Here is a tiny trained network, its code and every weight. The questions are about switching its units off for an input and a class, where a switched-off unit gives its printed mean instead of its output.

import numpy as np


def w(rows, s, z=0):
    codes = np.array(rows[::2]) - 128.0
    scale = np.full(codes.shape[1], s)
    scale[-1] = z or s
    return codes * scale


def norm(h):
    return h / np.sqrt((h * h).mean(-1, keepdims=True) + 1e-5)


def f(y):
    return y / 2 * (1 + np.tanh(0.7978845608 * (y + 0.044715 * y**3)))


def log_softmax(a):
    a = a - a.max(-1, keepdims=True)
    return a - np.log(np.exp(a).sum(-1, keepdims=True))


def net(x, mask):
    res = np.array(x, float).reshape(1, 7) / 4 @ E
    u = 0
    for l in range(2):
        y = f(norm(res) @ A[l][:, :-1].T + A[l][:, -1])
        res = res + np.where(mask[u : u + 5], y, B[l][:, -1]) @ B[l][:, :-1]
        u += 5
    return log_softmax(norm(res)[-1] @ U[:, :-1].T + U[:, -1])


A, B = {}, {}
E = w([
[126,205,60,23,130,165,150,3,207,99],'x0',
[124,129,126,128,122,125,130,131,134,128],'x1',
[124,123,131,127,126,135,135,126,127,127],'x2',
[134,118,132,125,125,132,130,131,132,126],'x3',
[182,97,96,130,53,50,189,94,62,174],'x4',
[133,133,130,130,126,125,127,127,129,129],'x5',
[214,221,56,116,42,164,98,205,87,47],'x6',
],0.0022)
A[0] = w([
[116,59,211,225,181,76,141,156,131,199,135],'L0N0',
[198,145,161,251,41,180,81,249,68,57,2],'L0N1',
[198,219,45,57,102,160,98,102,140,100,6],'L0N2',
[107,115,204,153,140,188,128,180,99,164,176],'L0N3',
[189,95,89,180,75,106,135,134,75,181,91],'L0N4',
],0.0028,0.0019)
B[0] = w([
[173,157,118,197,53,174,119,60,185,121,250],'L0N0',
[98,124,73,30,254,130,82,156,120,201,245],'L0N1',
[115,115,136,216,75,154,208,130,192,139,198],'L0N2',
[83,154,106,194,99,117,69,129,157,126,186],'L0N3',
[119,182,185,138,83,85,175,94,82,65,159],'L0N4',
],0.004,0.0024)
A[1] = w([
[120,143,133,171,162,192,158,89,250,129,183],'L1N0',
[155,93,104,152,44,85,214,36,128,205,254],'L1N1',
[168,149,110,130,98,68,136,180,34,147,52],'L1N2',
[85,68,253,254,136,79,90,112,106,154,39],'L1N3',
[192,230,98,153,43,168,128,112,136,21,163],'L1N4',
],0.0037,0.00049)
B[1] = w([
[102,30,149,168,108,147,81,72,12,133,231],'L1N0',
[178,213,125,93,215,91,155,170,199,121,254],'L1N1',
[127,28,105,69,101,83,140,2,55,153,158],'L1N2',
[135,181,109,89,25,152,169,225,129,62,217],'L1N3',
[98,105,197,178,65,100,111,206,130,130,203],'L1N4',
],0.0046,0.0037)
U = w([
[75,112,156,201,45,205,86,174,136,86,255],'0',
[180,185,149,139,37,56,210,168,155,99,169],'1',
[110,158,69,92,240,149,54,207,109,145,102],'2',
[153,80,73,70,109,64,130,98,33,161,42],'3',
[77,62,158,140,189,164,97,10,115,128,107],'4',
[153,172,117,96,255,102,177,75,199,153,36],'5',
],0.0089,0.0011)

Each question gives the input, the list of numbers given to net, and the class t.
The units are the neurons (one row each of A and B). Each row of codes is followed by its name. A weight is (code - 128) times the scale printed after its matrix; where a second scale follows, it is the last column's (A, B and U).
mask holds one flag per neuron, layer by layer. A switched-off neuron (its flag False) gives its mean, the last column of its row in B, instead of its output. The means were averaged over made-up inputs and are rounded, as every weight is.
A unit's drop is (log p(t) with every unit on - log p(t) with that unit switched off) / (log p(t) with every unit on - log p(t) with every unit switched off).
The circuit of an input: a set's keep is (log p(t) with only the set's units on - log p(t) with every unit switched off) / (log p(t) with every unit on - log p(t) with every unit switched off). Starting from all 10 units, units are removed one at a time, each time the one whose removal leaves the highest keep (on an exact tie, the one counted first), for as long as the keep stays at least 0.8.
units of the circuit, in order: the units of the circuit, biggest drop first
unit that matters most: the unit with the biggest drop
k most important neurons: the k neurons with the biggest drops, biggest first
top k neurons in layer l: the k neurons of layer l with the biggest drops, biggest first
input [3,-7,1,-8,-1,0,8], class 0: units of the circuit, in order => L1N1, L1N4
input [8,2,1,6,8,-1,-4], class 5: unit that matters most => L1N1
input [-2,-2,3,6,7,3,-7], class 1: 2 most important neurons => L1N3, L0N1
input [7,-2,1,8,0,1,8], class 0: units of the circuit, in order => L1N4, L1N1
input [3,-5,-5,6,7,6,-7], class 5: top 2 neurons in layer 1 => L1N1, L1N4
input [0,8,4,-4,7,-1,8], class 3: 3 most important neurons => L1N2, L0N0, L0N1
input [5,6,4,3,-4,-7,3], class 0: 2 most important neurons => L1N4, L0N1
input [1,1,-8,-6,3,4,-8], class 5: 4 most important neurons => L1N1, L1N4, L0N2, L0N4
input [1,-2,7,-7,-5,-5,0], class 4: 4 most important neurons => L1N3, L0N0, L0N4, L1N0
input [2,-6,-3,0,7,4,-1], class 5: 2 most important neurons => L1N1, L1N3
input [2,1,8,6,6,6,-1], class 5: top 2 neurons in layer 1 => L1N1, L1N3
input [4,1,2,2,-2,-1,1], class 0: 3 most important neurons => L0N1, L1N4, L1N2
input [-6,7,7,6,1,-8,5], class 3: top 2 neurons in layer 1 => L1N2, L1N1
input [-3,-2,-8,-2,-6,-5,-6], class 0: units of the circuit, in order => L1N3
input [-7,-6,-2,7,1,7,8], class 3: 2 most important neurons => L1N2, L1N1
input [7,-1,6,-4,-8,-3,-3], class 4: top 3 neurons in layer 1 => L1N0, L1N1, L1N3
input [0,3,5,5,-1,-5,7], class 2: 2 most important neurons => L0N1, L0N0
input [-7,-8,-5,-5,-2,-8,8], class 2: 2 most important neurons => L0N1, L1N0
input [-1,-8,7,-7,8,-3,6], class 3: 4 most important neurons => L1N2, L0N0, L0N1, L1N3
input [0,2,1,-3,0,2,-5], class 0: 3 most important neurons => L1N3, L0N1, L1N0
input [-4,1,-2,-4,5,6,6], class 3: units of the circuit, in order => L1N2
input [-3,3,8,8,6,-5,2], class 3: top 2 neurons in layer 0 => L0N1, L0N2
input [-1,8,7,-2,-6,3,8], class 2: 3 most important neurons => L0N1, L0N0, L1N3
input [0,6,-7,-5,3,-5,-4], class 1: 2 most important neurons => L0N1, L1N3
input [1,-8,6,-8,2,1,-5], class 5: top 2 neurons in layer 1 => L1N1, L1N4
input [-4,1,-7,-4,1,1,6], class 3: 3 most important neurons => L1N2, L1N1, L0N4
input [-2,-4,5,-7,8,1,-6], class 1: unit that matters most => L1N3
input [-6,5,3,-2,3,7,-5], class 1: top 2 neurons in layer 1 => L1N1, L1N3
input [6,8,2,-2,8,2,-3], class 5: top 2 neurons in layer 1 => L1N1, L1N3
input [2,-1,-7,6,-6,-3,-2], class 4: top 3 neurons in layer 1 => L1N3, L1N4, L1N0
